Below is a small trained network, with its code and all its weights. Each question gives an input and a class and asks what happens when units are switched off, that is, made to give their printed mean instead of their output.

import numpy as np


def w(rows, s, z=0):
    codes = np.array(rows[::2]) - 128.0
    scale = np.full(codes.shape[1], s)
    scale[-1] = z or s
    return codes * scale


def norm(h):
    return h / np.sqrt((h * h).mean(-1, keepdims=True) + 1e-5)


def f(y):
    return np.maximum(y, 0)


def log_softmax(a):
    a = a - a.max(-1, keepdims=True)
    return a - np.log(np.exp(a).sum(-1, keepdims=True))


def net(x, mask):
    res = np.array(x, float).reshape(1, 8) / 4 @ E
    u = 0
    for l in range(2):
        y = f(norm(res) @ A[l][:, :-1].T + A[l][:, -1])
        res = res + np.where(mask[u : u + 9], y, B[l][:, -1]) @ B[l][:, :-1]
        u += 9
    return log_softmax(norm(res)[-1] @ U[:, :-1].T + U[:, -1])


A, B = {}, {}
E = w([
[128,129,130],'x0',
[73,105,12],'x1',
[128,129,131],'x2',
[129,127,127],'x3',
[220,120,61],'x4',
[126,128,126],'x5',
[144,249,155],'x6',
[129,129,128],'x7',
],0.011)
A[0] = w([
[58,152,133,128],'L0N0',
[95,49,76,76],'L0N1',
[15,175,164,122],'L0N2',
[93,61,125,2],'L0N3',
[201,70,193,81],'L0N4',
[20,74,238,32],'L0N5',
[71,178,48,127],'L0N6',
[174,203,95,85],'L0N7',
[214,5,119,148],'L0N8',
],0.018,0.0059)
B[0] = w([
[151,183,149,186],'L0N0',
[91,79,204,205],'L0N1',
[179,209,202,232],'L0N2',
[85,168,144,159],'L0N3',
[193,183,154,211],'L0N4',
[124,4,163,243],'L0N5',
[183,198,86,214],'L0N6',
[99,71,73,196],'L0N7',
[218,195,91,255],'L0N8',
],0.039,0.0086)
A[1] = w([
[128,147,66,50],'L1N0',
[88,137,255,96],'L1N1',
[115,173,180,250],'L1N2',
[65,161,228,40],'L1N3',
[108,59,79,10],'L1N4',
[239,150,151,143],'L1N5',
[155,89,117,141],'L1N6',
[131,126,129,55],'L1N7',
[47,133,109,94],'L1N8',
],0.02,0.0024)
B[1] = w([
[47,148,203,151],'L1N0',
[86,175,5,191],'L1N1',
[167,159,41,176],'L1N2',
[65,151,15,166],'L1N3',
[154,97,184,135],'L1N4',
[46,28,168,253],'L1N5',
[112,122,179,144],'L1N6',
[124,121,142,128],'L1N7',
[216,147,127,129],'L1N8',
],0.025,0.019)
U = w([
[145,26,180,198],'0',
[42,184,11,8],'1',
[251,237,165,253],'2',
],0.015,0.00039)

Each question gives the input, the list of numbers given to net, and the class t.
The units are the neurons (one row each of A and B). Each row of codes is followed by its name. A weight is (code - 128) times the scale printed after its matrix; where a second scale follows, it is the last column's (A, B and U).
mask holds one flag per neuron, layer by layer. A switched-off neuron (its flag False) gives its mean, the last column of its row in B, instead of its output. The means were averaged over made-up inputs and are rounded, as every weight is.
A unit's drop is (log p(t) with every unit on - log p(t) with that unit switched off) / (log p(t) with every unit on - log p(t) with every unit switched off).
The circuit of an input: a set's keep is (log p(t) with only the set's units on - log p(t) with every unit switched off) / (log p(t) with every unit on - log p(t) with every unit switched off). Starting from the 12 units with the biggest drops (on a tie, the unit counted first), units are removed one at a time, each time the one whose removal leaves the highest keep (on an exact tie, the one counted first), for as long as the keep stays at least 0.8.
circuit, biggest first: the units of the circuit, biggest drop first
top k neurons: the k neurons with the biggest drops, biggest first
k most important neurons of layer l: the k neurons of layer l with the biggest drops, biggest first
drop when u is switched off: that unit's drop, to one decimal
input [5,-1,3,5,4,8,5,6], class 0: top 2 neurons -> (L1N4 L1N1)
input [-5,4,1,3,3,7,-7,4], class 0: 3 most important neurons of layer 0 -> (L0N8 L0N1 L0N2)
input [0,5,-4,2,0,-7,2,-7], class 2: circuit, biggest first -> (L0N5 L1N1)
input [-4,7,-5,-5,7,6,-8,6], class 0: circuit, biggest first -> (L0N1)
input [4,-6,3,5,2,7,7,-2], class 0: top 2 neurons -> (L0N1 L0N2)
input [6,-8,-7,7,-5,3,1,-4], class 1: top 2 neurons -> (L0N8 L1N1)
input [8,-4,1,-4,-8,6,2,-1], class 1: top 2 neurons -> (L1N1 L1N3)
input [3,1,-3,-6,8,-3,5,-8], class 1: top 4 neurons -> (L0N5 L0N1 L1N5 L0N7)
input [-8,-6,2,1,-5,5,1,8], class 1: top 3 neurons -> (L0N8 L1N1 L1N3)
input [3,-3,-7,-4,6,3,-8,4], class 2: top 2 neurons -> (L0N8 L0N5)
input [5,-1,-1,4,1,1,-8,-1], class 2: top 4 neurons -> (L0N8 L0N5 L0N7 L0N4)
input [-8,5,6,3,2,6,-2,3], class 0: top 3 neurons -> (L0N1 L1N1 L0N2)
input [6,-8,-5,2,3,-1,1,2], class 0: top 3 neurons -> (L1N5 L0N2 L0N6)
input [1,5,-4,7,-6,8,1,7], class 2: circuit, biggest first -> (L0N2)
input [-6,3,8,4,-3,-6,7,-7], class 2: 3 most important neurons of layer 0 -> (L0N6 L0N2 L0N1)
input [-3,3,2,-7,-5,8,1,7], class 2: 2 most important neurons of layer 0 -> (L0N2 L0N6)
input [-2,4,-5,-8,5,-4,-1,6], class 0: 3 most important neurons of layer 0 -> (L0N1 L0N2 L0N4)
input [1,-6,6,-3,2,2,-4,-4], class 2: 2 most important neurons of layer 0 -> (L0N8 L0N4)
input [-5,-4,6,2,5,-5,1,6], class 0: 3 most important neurons of layer 1 -> (L1N5 L1N1 L1N2)
input [-5,3,7,5,-2,-1,4,1], class 2: top neuron -> (L0N6)
input [7,-3,2,5,-8,5,7,-8], class 1: drop when L1N1 is switched off -> 0.2
input [-2,-6,4,-6,4,6,3,-6], class 0: drop when L0N1 is switched off -> 0.0
input [5,8,8,7,-5,5,6,8], class 2: drop when L0N6 is switched off -> 0.1
